Here is a tiny trained network, its code and every weight. The questions are about switching its units off for an input and a class, where a switched-off unit gives its printed mean instead of its output.

import numpy as np


def w(rows, s, z=0):
    codes = np.array(rows[::2]) - 128.0
    scale = np.full(codes.shape[1], s)
    scale[-1] = z or s
    return codes * scale


def f(y):
    return np.maximum(y, 0)


def log_softmax(a):
    a = a - a.max(-1, keepdims=True)
    return a - np.log(np.exp(a).sum(-1, keepdims=True))


def net(x, mask):
    res = np.array(x, float).reshape(1, 7) / 4 @ E
    y = f(res @ A[0][:, :-1].T + A[0][:, -1])
    res = res + np.where(mask, y, B[0][:, -1]) @ B[0][:, :-1]
    return log_softmax(res[-1] @ U[:, :-1].T + U[:, -1])


A, B = {}, {}
E = w([
[55,168,1,225,79,186],'x0',
[173,82,222,180,7,228],'x1',
[127,128,129,126,129,130],'x2',
[12,118,188,125,47,25],'x3',
[131,128,127,127,125,126],'x4',
[127,130,128,125,127,129],'x5',
[131,127,124,124,124,128],'x6',
],0.0077)
A[0] = w([
[240,136,73,130,197,212,98],'N1',
[158,69,205,178,6,228,123],'N2',
[157,131,120,147,148,138,33],'N3',
[40,130,180,148,61,28,90],'N4',
[111,120,136,138,115,103,79],'N5',
[233,160,85,140,190,198,71],'N6',
[210,134,91,130,200,205,79],'N7',
[94,142,67,101,193,69,92],'N8',
[102,116,144,143,143,123,77],'N9',
[67,174,21,201,79,183,44],'N10',
[222,127,93,158,218,200,88],'N11',
[89,141,66,115,212,64,91],'N12',
[49,124,162,128,93,73,62],'N13',
[216,101,252,26,165,52,19],'N14',
[76,110,152,139,112,93,62],'N15',
[77,140,58,96,229,65,125],'N16',
[59,186,2,224,69,182,53],'N17',
[147,77,187,150,25,230,107],'N18',
[129,134,129,123,122,129,101],'N19',
[161,96,198,184,27,208,110],'N20',
[79,170,29,192,76,167,51],'N21',
[29,123,168,129,58,36,92],'N22',
[79,169,44,83,228,55,115],'N23',
[217,116,209,66,173,93,48],'N24',
[40,129,173,146,73,46,66],'N25',
[131,131,117,107,112,130,93],'N26',
[170,120,117,168,156,132,5],'N27',
],0.0067,0.0031)
B[0] = w([
[67,110,53,42,39,179,216],'N1',
[230,224,93,182,145,21,255],'N2',
[119,122,119,112,108,130,135],'N3',
[72,126,49,48,44,192,199],'N4',
[130,122,103,113,118,139,138],'N5',
[67,125,61,54,53,179,201],'N6',
[81,122,72,62,51,168,197],'N7',
[191,179,125,169,130,84,180],'N8',
[129,129,128,121,125,125,131],'N9',
[81,36,233,193,207,163,203],'N10',
[74,124,54,35,39,192,205],'N11',
[197,182,124,160,134,62,186],'N12',
[111,128,81,77,92,174,171],'N13',
[64,23,254,209,240,168,222],'N14',
[123,128,92,96,101,167,152],'N15',
[232,209,100,200,133,38,201],'N16',
[78,47,215,175,221,160,220],'N17',
[199,214,114,167,142,44,232],'N18',
[124,136,129,127,126,127,128],'N19',
[222,206,102,176,132,41,233],'N20',
[75,53,213,178,224,158,194],'N21',
[77,122,56,42,39,201,199],'N22',
[213,211,116,187,131,38,210],'N23',
[66,50,206,180,203,172,194],'N24',
[90,110,72,46,45,174,187],'N25',
[118,134,128,120,134,111,128],'N26',
[124,127,122,107,116,136,137],'N27',
],0.0062,0.0097)
U = w([
[254,241,107,168,137,56,181],'0',
[77,123,65,26,36,191,199],'1',
[84,32,225,175,245,163,9],'2',
],0.011,0.0012)

Each question gives the input, the list of numbers given to net, and the class t.
The units are the neurons (one row each of A and B). Each row of codes is followed by its name. A weight is (code - 128) times the scale printed after its matrix; where a second scale follows, it is the last column's (A, B and U).
mask holds one flag per neuron, in row order. A switched-off neuron (its flag False) gives its mean, the last column of its row in B, instead of its output. The means were averaged over made-up inputs and are rounded, as every weight is.
A unit's drop is (log p(t) with every unit on - log p(t) with that unit switched off) / (log p(t) with every unit on - log p(t) with every unit switched off).
The circuit of an input: a set's keep is (log p(t) with only the set's units on - log p(t) with every unit switched off) / (log p(t) with every unit on - log p(t) with every unit switched off). Starting from the 12 units with the biggest drops (on a tie, the unit counted first), units are removed one at a time, each time the one whose removal leaves the highest keep (on an exact tie, the one counted first), for as long as the keep stays at least 0.8.
units of the circuit, in order: the units of the circuit, biggest drop first
top k neurons: the k neurons with the biggest drops, biggest first
drop when u is switched off: that unit's drop, to one decimal
input [-7,3,-1,8,2,2,-2], class 1: units of the circuit, in order => (N4)
input [-8,1,2,-6,-7,-2,5], class 2: top 2 neurons => (N14 N24)
input [5,-1,3,4,-3,-4,-1], class 2: top 2 neurons => (N17 N10)
input [-3,0,0,3,-8,5,-5], class 1: top 2 neurons => (N17 N10)
input [7,6,-7,-1,0,-4,2], class 2: top 2 neurons => (N17 N10)
input [-5,4,-1,-3,-3,-8,-8], class 2: top 2 neurons => (N14 N24)
input [-8,6,4,-5,-8,-5,-8], class 2: top 2 neurons => (N14 N24)
input [7,8,-2,-2,-8,-8,7], class 0: top 4 neurons => (N2 N20 N18 N14)
input [6,7,-4,1,-6,0,6], class 0: top 3 neurons => (N2 N20 N18)
input [2,-7,8,-8,3,-7,-1], class 1: top 3 neurons => (N1 N11 N6)
input [6,7,1,6,5,3,-4], class 0: top 3 neurons => (N2 N20 N18)
input [-5,2,-8,6,4,2,4], class 1: drop when N22 is switched off => 0.1
input [-2,7,-2,5,2,6,-3], class 0: drop when N26 is switched off => 0.0
input [-7,-4,0,0,1,7,3], class 2: units of the circuit, in order => (N14)
input [2,3,-3,-4,-5,1,7], class 1: drop when N1 is switched off => 0.2
input [-5,4,3,4,5,0,-2], class 2: drop when N24 is switched off => 0.9
